Below are the code and all the weights of a small trained network. Each question names an input and a class and asks about switching units off, where a switched-off unit gives its printed mean instead of its output.

import numpy as np


def w(rows, s, z=0):
    codes = np.array(rows[::2]) - 128.0
    scale = np.full(codes.shape[1], s)
    scale[-1] = z or s
    return codes * scale


def norm(h):
    return h / np.sqrt((h * h).mean(-1, keepdims=True) + 1e-5)


def f(y):
    return np.maximum(y, 0)


def log_softmax(a):
    a = a - a.max(-1, keepdims=True)
    return a - np.log(np.exp(a).sum(-1, keepdims=True))


def net(x, mask):
    res = np.array(x, float).reshape(1, 3) / 4 @ E
    u = 0
    for l in range(3):
        y = f(norm(res) @ A[l][:, :-1].T + A[l][:, -1])
        res = res + np.where(mask[u : u + 9], y, B[l][:, -1]) @ B[l][:, :-1]
        u += 9
    return log_softmax(norm(res)[-1] @ U[:, :-1].T + U[:, -1])


A, B = {}, {}
E = w([
[159,175,116,29,5,215,167,107,32,75,145,19],'x0',
[49,159,240,100,141,75,104,211,101,119,224,79],'x1',
[19,241,113,164,150,119,222,33,28,205,99,166],'x2',
],0.02)
A[0] = w([
[250,125,1,123,135,126,142,44,156,87,89,110,2],'L0N1',
[103,140,169,113,158,74,116,147,114,81,181,91,225],'L0N2',
[111,243,111,127,54,201,195,91,57,165,140,108,73],'L0N3',
[106,164,128,225,155,131,109,132,178,131,142,202,110],'L0N4',
[77,101,89,79,142,99,150,96,138,136,107,75,38],'L0N5',
[245,60,132,114,126,126,134,167,150,95,88,111,137],'L0N6',
[99,116,139,167,184,82,149,132,132,191,98,181,68],'L0N7',
[103,140,102,146,180,102,179,112,128,224,71,169,42],'L0N8',
[92,191,110,165,139,107,128,65,109,109,146,150,77],'L0N9',
],0.0062,0.008)
B[0] = w([
[146,65,167,63,97,169,86,163,101,197,72,174,177],'L0N1',
[144,81,150,77,64,202,78,204,146,246,74,167,255],'L0N2',
[128,9,142,31,178,77,99,156,122,191,69,125,211],'L0N3',
[146,49,170,27,118,130,130,164,93,200,56,134,192],'L0N4',
[129,118,151,148,89,149,173,145,138,133,123,165,128],'L0N5',
[139,108,104,88,84,166,104,200,187,235,116,105,219],'L0N6',
[139,71,113,50,142,98,125,136,120,147,114,84,181],'L0N7',
[131,81,119,62,131,109,117,136,122,142,125,80,176],'L0N8',
[130,109,121,88,103,163,122,155,149,212,124,131,159],'L0N9',
],0.013,0.0082)
A[1] = w([
[8,207,215,141,137,90,133,180,99,156,225,95,8],'L1N1',
[172,159,4,189,114,172,181,22,140,156,42,181,56],'L1N2',
[117,179,107,86,83,153,173,85,63,129,136,69,35],'L1N3',
[120,105,137,152,123,139,144,113,134,108,135,120,68],'L1N4',
[10,229,109,164,145,123,189,49,52,219,111,158,3],'L1N5',
[117,178,121,103,76,162,152,91,55,90,141,79,59],'L1N6',
[53,146,125,216,225,61,130,110,172,180,121,202,68],'L1N7',
[120,117,132,101,164,80,155,101,95,102,113,94,46],'L1N8',
[92,136,118,99,109,149,141,133,114,230,107,137,239],'L1N9',
],0.035,0.0046)
B[1] = w([
[135,160,191,148,82,252,37,130,75,164,74,233,178],'L1N1',
[128,157,214,133,88,226,47,141,69,150,108,212,183],'L1N2',
[121,97,120,108,148,60,175,138,122,117,27,79,164],'L1N3',
[138,127,118,130,152,149,140,142,113,134,93,124,128],'L1N4',
[92,137,56,137,122,130,105,194,250,186,239,91,190],'L1N5',
[150,68,126,109,191,40,169,109,122,120,81,113,151],'L1N6',
[142,77,113,82,160,35,203,114,97,101,18,56,176],'L1N7',
[156,143,116,133,119,140,144,103,125,108,167,125,141],'L1N8',
[126,142,128,134,139,116,163,75,94,100,175,136,255],'L1N9',
],0.03,0.05)
A[2] = w([
[73,174,65,164,139,121,137,141,195,162,204,109,1],'L2N1',
[219,92,97,145,100,140,76,186,229,60,161,76,114],'L2N2',
[167,129,83,157,106,143,63,222,251,106,138,67,138],'L2N3',
[97,133,130,183,151,130,86,110,148,104,119,105,89],'L2N4',
[118,187,135,176,113,112,110,137,129,94,113,95,84],'L2N5',
[123,210,119,246,151,114,147,73,135,1,176,145,104],'L2N6',
[95,165,99,168,108,150,134,132,119,125,93,125,89],'L2N7',
[118,163,108,170,122,149,103,129,134,124,115,88,96],'L2N8',
[109,195,156,204,132,154,101,116,108,75,89,171,88],'L2N9',
],0.033,0.005)
B[2] = w([
[198,95,122,149,87,155,82,194,214,73,175,91,237],'L2N1',
[100,103,87,137,135,126,117,150,195,189,204,141,241],'L2N2',
[102,181,97,85,94,132,170,131,133,164,220,55,250],'L2N3',
[170,157,120,101,121,103,110,134,120,134,124,120,128],'L2N4',
[189,116,120,129,89,168,153,127,131,144,116,132,128],'L2N5',
[148,160,113,230,165,110,142,76,155,4,143,135,154],'L2N6',
[162,98,183,81,92,134,119,81,116,106,162,127,144],'L2N7',
[132,131,190,111,148,130,154,139,94,155,130,112,133],'L2N8',
[101,176,116,199,129,154,85,145,182,95,148,150,246],'L2N9',
],0.023,0.016)
U = w([
[114,145,209,126,90,218,38,149,77,171,90,217,140],'0',
[121,109,84,110,114,109,131,175,210,164,231,78,149],'1',
[149,51,123,76,186,3,204,109,95,112,14,71,161],'2',
[124,183,131,195,147,113,148,76,109,35,172,137,175],'3',
[85,245,79,200,119,101,130,187,119,86,44,73,9],'4',
[89,222,93,171,99,88,98,180,125,71,51,72,1],'5',
],0.015,0.0062)

Each question gives the input, the list of numbers given to net, and the class t.
The units are the neurons (one row each of A and B). Each row of codes is followed by its name. A weight is (code - 128) times the scale printed after its matrix; where a second scale follows, it is the last column's (A, B and U).
mask holds one flag per neuron, layer by layer. A switched-off neuron (its flag False) gives its mean, the last column of its row in B, instead of its output. The means were averaged over made-up inputs and are rounded, as every weight is.
A unit's drop is (log p(t) with every unit on - log p(t) with that unit switched off) / (log p(t) with every unit on - log p(t) with every unit switched off).
The circuit of an input: a set's keep is (log p(t) with only the set's units on - log p(t) with every unit switched off) / (log p(t) with every unit on - log p(t) with every unit switched off). Starting from the 12 units with the biggest drops (on a tie, the unit counted first), units are removed one at a time, each time the one whose removal leaves the highest keep (on an exact tie, the one counted first), for as long as the keep stays at least 0.8.
units of the circuit, in order: the units of the circuit, biggest drop first
most important unit: the unit with the biggest drop
top k neurons: the k neurons with the biggest drops, biggest first
k most important neurons of layer l: the k neurons of layer l with the biggest drops, biggest first
drop of u: that unit's drop, to one decimal
input [5,6,0], class 0: units of the circuit, in order : [L1N1]
input [-2,0,-3], class 3: top 3 neurons : [L1N7; L1N5; L1N3]
input [-7,-5,-6], class 2: units of the circuit, in order : [L1N5; L1N1]
input [-4,4,-3], class 0: top 2 neurons : [L1N5; L1N7]
input [-1,-5,-5], class 0: 2 most important neurons of layer 1 : [L1N5; L1N7]
input [7,-5,7], class 1: top 4 neurons : [L1N5; L1N7; L1N1; L2N1]
input [-6,-6,8], class 1: top 2 neurons : [L1N5; L1N1]
input [7,5,8], class 1: top 2 neurons : [L1N5; L1N7]
input [-5,5,1], class 0: top 3 neurons : [L1N1; L0N3; L1N3]
input [-3,-3,4], class 1: top 3 neurons : [L1N5; L1N1; L0N2]
input [5,5,-4], class 0: 2 most important neurons of layer 1 : [L1N5; L1N7]
input [2,-2,2], class 3: top 2 neurons : [L0N3; L1N7]
input [-8,1,7], class 2: 2 most important neurons of layer 1 : [L1N7; L1N9]
input [-5,-6,-1], class 0: most important unit : L1N2
input [1,2,-2], class 3: drop of L1N7 : 0.3
input [-2,-1,6], class 1: drop of L1N5 : 5.1
input [-8,-3,-5], class 2: drop of L1N5 : 0.3
